Here is a tiny trained network, its code and every weight. The questions are about switching its units off for an input and a class, where a switched-off unit gives its printed mean instead of its output.

import numpy as np


def w(rows, s, z=0):
    codes = np.array(rows[::2]) - 128.0
    scale = np.full(codes.shape[1], s)
    scale[-1] = z or s
    return codes * scale


def f(y):
    return y / 2 * (1 + np.tanh(0.7978845608 * (y + 0.044715 * y**3)))


def log_softmax(a):
    a = a - a.max(-1, keepdims=True)
    return a - np.log(np.exp(a).sum(-1, keepdims=True))


def net(x, mask):
    res = np.array(x, float).reshape(1, 2) / 4 @ E
    y = f(res @ A[0][:, :-1].T + A[0][:, -1])
    res = res + np.where(mask, y, B[0][:, -1]) @ B[0][:, :-1]
    return log_softmax(res[-1] @ U[:, :-1].T + U[:, -1])


A, B = {}, {}
E = w([
[195,194,176,170,71,109,243,202,90,172,187],'x0',
[104,201,94,181,67,42,110,61,166,250,88],'x1',
],0.016)
A[0] = w([
[157,127,143,174,122,210,162,193,79,104,156,141],'neuron 0',
[179,114,153,150,134,115,100,185,107,129,189,133],'neuron 1',
[165,134,182,125,138,185,158,155,97,114,160,156],'neuron 2',
[190,178,176,210,37,50,215,126,126,181,209,52],'neuron 3',
[92,131,111,207,60,46,129,145,223,205,126,110],'neuron 4',
[76,39,123,35,189,185,114,145,140,47,90,253],'neuron 5',
[2,93,91,124,104,70,93,54,237,167,94,154],'neuron 6',
[211,127,204,115,167,97,175,199,68,102,150,159],'neuron 7',
],0.009,0.0069)
B[0] = w([
[64,103,108,91,169,86,188,90,99,143,130,186],'neuron 0',
[143,72,177,94,144,148,156,120,115,87,107,158],'neuron 1',
[81,93,174,114,172,119,133,158,62,95,31,179],'neuron 2',
[126,216,149,190,201,138,118,215,122,63,146,218],'neuron 3',
[139,127,47,220,107,151,94,120,207,92,142,204],'neuron 4',
[203,213,133,189,172,173,72,171,186,72,189,251],'neuron 5',
[122,106,96,117,64,171,84,7,149,189,99,229],'neuron 6',
[86,105,133,97,151,77,173,73,92,109,100,199],'neuron 7',
],0.011,0.026)
U = w([
[189,209,126,192,177,147,110,200,145,49,204,216],'0',
[122,79,77,135,70,127,111,82,135,173,95,7],'1',
[75,117,213,43,155,54,210,158,2,129,91,106],'2',
],0.0091,0.002)

Each question gives the input, the list of numbers given to net, and the class t.
The units are the neurons (one row each of A and B). Each row of codes is followed by its name. A weight is (code - 128) times the scale printed after its matrix; where a second scale follows, it is the last column's (A, B and U).
mask holds one flag per neuron, in row order. A switched-off neuron (its flag False) gives its mean, the last column of its row in B, instead of its output. The means were averaged over made-up inputs and are rounded, as every weight is.
A unit's drop is (log p(t) with every unit on - log p(t) with that unit switched off) / (log p(t) with every unit on - log p(t) with every unit switched off).
The circuit of an input: a set's keep is (log p(t) with only the set's units on - log p(t) with every unit switched off) / (log p(t) with every unit on - log p(t) with every unit switched off). Starting from all 8 units, units are removed one at a time, each time the one whose removal leaves the highest keep (on an exact tie, the one counted first), for as long as the keep stays at least 0.8.
circuit, biggest first: the units of the circuit, biggest drop first
top k neurons: the k neurons with the biggest drops, biggest first
drop when u is switched off: that unit's drop, to one decimal
input [-1,7], class 1: circuit, biggest first -> neuron 6
input [6,0], class 2: top 2 neurons -> neuron 5; neuron 7
input [0,2], class 1: top 2 neurons -> neuron 5; neuron 3
input [-8,1], class 1: top 2 neurons -> neuron 6; neuron 3
input [-1,8], class 1: top 2 neurons -> neuron 6; neuron 5
input [3,0], class 2: top 2 neurons -> neuron 5; neuron 4
input [-7,1], class 1: top 2 neurons -> neuron 6; neuron 3
input [1,-7], class 2: drop when neuron 4 is switched off -> 0.2
input [-6,5], class 1: drop when neuron 1 is switched off -> 0.0
input [-6,2], class 1: drop when neuron 6 is switched off -> 0.7
